Below are the code and all the weights of a small trained network. Each question names an input and a target symbol and asks about switching units off, where a switched-off unit gives its printed mean instead of its output.

import numpy as np


def w(rows, s, z=0):
    codes = np.array(rows[::2]) - 128.0
    scale = np.full(codes.shape[1], s)
    scale[-1] = z or s
    return codes * scale


def f(y):
    return np.maximum(y, 0)


def softmax(a):
    e = np.exp(a - a.max(-1, keepdims=True))
    return e / e.sum(-1, keepdims=True)


def log_softmax(a):
    a = a - a.max(-1, keepdims=True)
    return a - np.log(np.exp(a).sum(-1, keepdims=True))


def net(x, mask):
    ids = ['ΓΠΦΨαεζηθξτ'.index(c) for c in x.split()]
    T = len(ids)
    res = E[ids] + P[:T]
    u = 0
    for l in range(2):
        r = res
        for j in range(2):
            rows = slice(2 * j, 2 * j + 2)
            q, k, v = (r @ M[l][rows].T for M in (Q, K, V))
            z = softmax(np.where(np.tri(T) > 0, q @ k.T / 2**0.5, -1e9)) @ v
            o = O[l][rows]
            res = res + np.where(mask[u + j], z, o[:, -1]) @ o[:, :-1]
        u += 2
        y = f(res @ A[l][:, :-1].T + A[l][:, -1])
        res = res + np.where(mask[u : u + 12], y, B[l][:, -1]) @ B[l][:, :-1]
        u += 12
    return log_softmax(res[-1] @ U[:, :-1].T + U[:, -1])


Q, K, V, O, A, B = {}, {}, {}, {}, {}, {}
E = w([
[150,141,74,157,123,63,176,81],'Γ',
[164,119,160,37,120,182,160,87],'Π',
[137,42,146,131,115,128,53,75],'Φ',
[106,152,179,151,182,151,195,127],'Ψ',
[90,54,77,106,167,106,112,27],'α',
[1,169,171,142,99,139,122,63],'ε',
[62,143,91,64,188,149,118,175],'ζ',
[166,91,145,201,199,132,164,149],'η',
[189,119,132,67,32,183,142,104],'θ',
[210,214,76,137,166,169,98,114],'ξ',
[106,43,121,119,63,132,210,123],'τ',
],0.0092)
P = w([
[167,195,185,28,196,34,93,113],'0',
[137,164,180,65,204,70,121,90],'1',
[118,131,160,81,205,97,126,101],'2',
[111,126,138,94,197,129,143,106],'3',
[116,107,107,112,179,147,154,108],'4',
[112,98,99,131,158,166,163,113],'5',
[91,88,77,154,146,184,156,114],'6',
[101,76,64,159,139,209,176,125],'7',
[99,63,48,182,120,224,180,130],'8',
[86,55,37,205,98,240,180,122],'9',
[96,48,18,210,106,255,182,128],'10',
],0.0055)
Q[0] = w([
[147,133,133,135,120,123,120,130],'0.h0',
[128,123,129,140,130,130,130,126],'0.h0',
[129,153,174,153,24,10,73,125],'0.h1',
[100,114,78,112,158,152,111,95],'0.h1',
],0.014)
K[0] = w([
[117,146,133,115,144,114,99,130],'0.h0',
[109,125,101,112,127,132,118,134],'0.h0',
[172,198,228,33,222,2,116,172],'0.h1',
[138,115,125,180,77,212,200,164],'0.h1',
],0.0088)
V[0] = w([
[112,110,75,181,99,254,186,149],'0.h0',
[117,44,57,117,169,194,154,117],'0.h0',
[9,162,101,168,81,69,179,102],'0.h1',
[174,178,168,102,112,177,217,220],'0.h1',
],0.0072)
O[0] = w([
[110,116,104,156,126,220,153,226,5],'0.h0',
[79,123,134,158,152,232,156,92,247],'0.h0',
[55,162,72,174,78,47,239,152,79],'0.h1',
[169,2,113,61,181,97,139,172,91],'0.h1',
],0.0067,0.0019)
A[0] = w([
[120,100,216,224,192,111,167,113,194],'0.n0',
[103,88,170,115,23,136,118,44,193],'0.n1',
[112,101,122,109,163,99,111,193,173],'0.n2',
[102,127,184,199,125,140,93,113,181],'0.n3',
[178,147,72,214,205,155,120,96,196],'0.n4',
[107,3,122,128,99,113,157,51,218],'0.n5',
[117,130,79,162,155,204,127,94,254],'0.n6',
[151,74,181,201,193,107,175,140,173],'0.n7',
[35,198,110,63,187,155,121,132,175],'0.n8',
[34,143,122,72,181,164,106,125,145],'0.n9',
[155,122,62,149,150,88,171,106,163],'0.n10',
[170,169,114,108,140,137,79,47,207],'0.n11',
],0.0053,0.0041)
B[0] = w([
[114,135,193,220,207,111,195,117,182],'0.n0',
[176,88,194,66,94,175,155,21,170],'0.n1',
[62,100,128,87,219,134,126,125,155],'0.n2',
[138,142,206,183,160,148,132,106,158],'0.n3',
[224,193,95,190,218,159,184,125,207],'0.n4',
[158,3,180,131,137,160,206,67,210],'0.n5',
[148,155,111,153,183,238,177,105,253],'0.n6',
[101,109,164,208,210,110,174,138,169],'0.n7',
[22,203,100,64,195,145,114,153,204],'0.n8',
[31,140,128,45,181,155,128,149,190],'0.n9',
[190,125,63,145,174,89,207,77,160],'0.n10',
[195,189,123,80,161,145,123,52,199],'0.n11',
],0.0045,0.0067)
Q[1] = w([
[88,128,81,142,223,216,188,48],'1.h0',
[101,126,88,82,129,150,126,85],'1.h0',
[140,120,141,99,109,60,113,154],'1.h1',
[141,143,74,175,48,73,2,196],'1.h1',
],0.0077)
K[1] = w([
[126,97,84,162,92,254,160,176],'1.h0',
[155,129,145,183,119,140,175,178],'1.h0',
[146,171,180,96,166,67,76,105],'1.h1',
[120,123,248,89,165,10,126,86],'1.h1',
],0.0062)
V[1] = w([
[84,208,103,184,208,146,91,186],'1.h0',
[146,65,184,254,148,162,214,119],'1.h0',
[226,195,97,128,138,151,104,129],'1.h1',
[35,86,110,111,141,145,120,212],'1.h1',
],0.0065)
O[1] = w([
[87,73,93,146,117,72,49,1,182],'1.h0',
[146,175,176,56,127,33,45,164,255],'1.h0',
[70,71,71,138,142,151,69,182,170],'1.h1',
[152,121,157,80,179,95,174,47,91],'1.h1',
],0.0072,0.0067)
A[1] = w([
[176,96,108,255,141,94,117,137,129],'1.n0',
[132,182,142,91,137,124,95,202,216],'1.n1',
[156,190,173,76,136,92,202,126,5],'1.n2',
[168,119,106,89,137,100,119,98,160],'1.n3',
[159,149,113,95,139,153,165,187,114],'1.n4',
[105,149,98,154,125,176,224,127,134],'1.n5',
[82,164,76,92,160,66,136,148,178],'1.n6',
[114,78,116,145,126,93,111,84,154],'1.n7',
[123,134,151,92,127,83,135,165,152],'1.n8',
[181,180,183,131,118,127,138,104,224],'1.n9',
[172,121,146,221,150,92,148,162,123],'1.n10',
[120,139,134,137,87,176,119,115,155],'1.n11',
],0.0086,0.0034)
B[1] = w([
[52,132,66,12,64,82,124,109,214],'1.n0',
[143,97,191,201,105,135,77,254,208],'1.n1',
[45,83,79,237,182,137,97,119,185],'1.n2',
[170,73,156,137,168,87,128,103,202],'1.n3',
[57,104,118,157,157,105,191,153,174],'1.n4',
[165,119,92,142,43,243,163,124,217],'1.n5',
[160,65,122,198,13,94,75,135,253],'1.n6',
[128,86,135,192,107,77,138,94,191],'1.n7',
[130,71,148,160,129,144,73,133,160],'1.n8',
[175,239,166,126,106,67,164,134,237],'1.n9',
[64,133,96,14,89,95,130,133,201],'1.n10',
[99,154,120,98,42,146,105,90,159],'1.n11',
],0.0059,0.005)
U = w([
[143,138,80,159,38,81,166,131,176],'Γ',
[140,97,135,153,139,138,181,181,12],'Π',
[147,130,132,111,42,137,131,149,179],'Φ',
[188,77,199,174,106,113,55,118,87],'Ψ',
[154,221,100,141,148,160,92,136,34],'α',
[62,216,156,133,72,140,120,116,7],'ε',
[154,118,106,130,173,142,185,48,151],'ζ',
[124,137,148,50,153,57,103,126,227],'η',
[135,148,149,30,163,185,164,170,95],'θ',
[77,33,81,133,120,158,86,144,246],'ξ',
[118,128,157,254,175,118,160,179,62],'τ',
],0.0072,0.0014)

Each question gives the input, a string of symbols that net reads in full, and the target symbol t.
The units are the heads (2 rows each of Q, K, V and O) and the neurons (one row each of A and B). Each row of codes is followed by its name. A weight is (code - 128) times the scale printed after its matrix; where a second scale follows, it is the last column's (O, A, B and U).
mask holds one flag per unit, layer by layer, with each layer's heads first. A switched-off unit (its flag False) gives its mean, the last column of its rows in O or B, instead of its output. The means were averaged over made-up inputs and are rounded, as every weight is.
A unit's drop is (log p(t) with every unit on - log p(t) with that unit switched off) / (log p(t) with every unit on - log p(t) with every unit switched off).
The circuit of an input: a set's keep is (log p(t) with only the set's units on - log p(t) with every unit switched off) / (log p(t) with every unit on - log p(t) with every unit switched off). Starting from the 12 units with the biggest drops (on a tie, the unit counted first), units are removed one at a time, each time the one whose removal leaves the highest keep (on an exact tie, the one counted first), for as long as the keep stays at least 0.8.
circuit, biggest first: the units of the circuit, biggest drop first
unit that matters most: the unit with the biggest drop
k most important neurons: the k neurons with the biggest drops, biggest first
top k neurons in layer l: the k neurons of layer l with the biggest drops, biggest first
drop when u is switched off: that unit's drop, to one decimal
input ξ ξ ξ Π Γ, target ξ: circuit, biggest first : 1.h1, 1.n9
input ζ Φ ζ η η η ζ Π θ, target θ: circuit, biggest first : 1.h0, 0.h0, 1.n6, 0.h1
input ζ τ Π, target τ: top neuron in layer 1 : 1.n2
input ζ ζ ζ α τ ζ, target τ: 4 most important neurons : 1.n2, 0.n5, 1.n1, 0.n8
input α η α ζ ζ ζ Φ ζ η ζ, target η: circuit, biggest first : 1.h0, 1.h1, 1.n5, 0.n8
input Γ η ε τ ξ ξ ξ ζ ξ ε, target ξ: circuit, biggest first : 1.h1, 0.n4, 1.n9
input Π Φ Ψ θ Γ η ξ Φ ζ ζ Ψ, target ζ: top 2 neurons in layer 1 : 1.n1, 1.n6
input ζ ζ τ ε, target τ: 2 most important neurons : 1.n2, 0.n5
input ζ θ ζ Γ ξ θ ζ ζ ζ ξ Γ, target ξ: 2 most important neurons : 1.n9, 0.n4
input η Π ξ Π ζ ε, target ζ: top 2 neurons in layer 1 : 1.n1, 1.n6
input Π ζ Γ ζ Π ζ α Π ξ Π, target ξ: 3 most important neurons : 0.n4, 1.n9, 0.n6
input ζ Φ η ζ η ζ α η, target η: top 3 neurons in layer 1 : 1.n0, 1.n10, 1.n5
input η ζ η Γ α ζ ζ Π Π, target θ: top 2 neurons in layer 1 : 1.n6, 1.n7
input ζ ζ Π, target ζ: unit that matters most : 1.h0
input η ζ ζ ξ η η ζ ζ ζ Γ, target ζ: top 2 neurons in layer 1 : 1.n6, 1.n1
input ζ ζ α, target ζ: drop when 1.n6 is switched off : 0.1
input ζ ζ ζ η Π Φ τ Π Π ζ Φ, target ζ: drop when 1.h1 is switched off : 0.7
input ζ ζ ζ ζ ζ Γ Φ Γ θ τ, target τ: drop when 0.n4 is switched off : 0.0
input ζ ζ Γ Π ζ Φ, target ζ: drop when 1.n1 is switched off : 0.2
input Π ζ Φ η α ζ η ξ α ζ η, target η: most important neuron : 1.n0
input Γ α Ψ Π ε Φ ζ ξ ξ Ψ, target ξ: top 2 neurons in layer 1 : 1.n9, 1.n0
input Π η ζ Φ ζ ξ ξ ξ ε, target ξ: 2 most important neurons : 0.n4, 1.n9
input ζ Φ ζ η ε ξ Ψ, target ξ: 2 most important neurons : 1.n9, 0.n4
input ζ ε ξ ζ ζ ξ ζ, target ξ: top 2 neurons in layer 1 : 1.n9, 1.n6
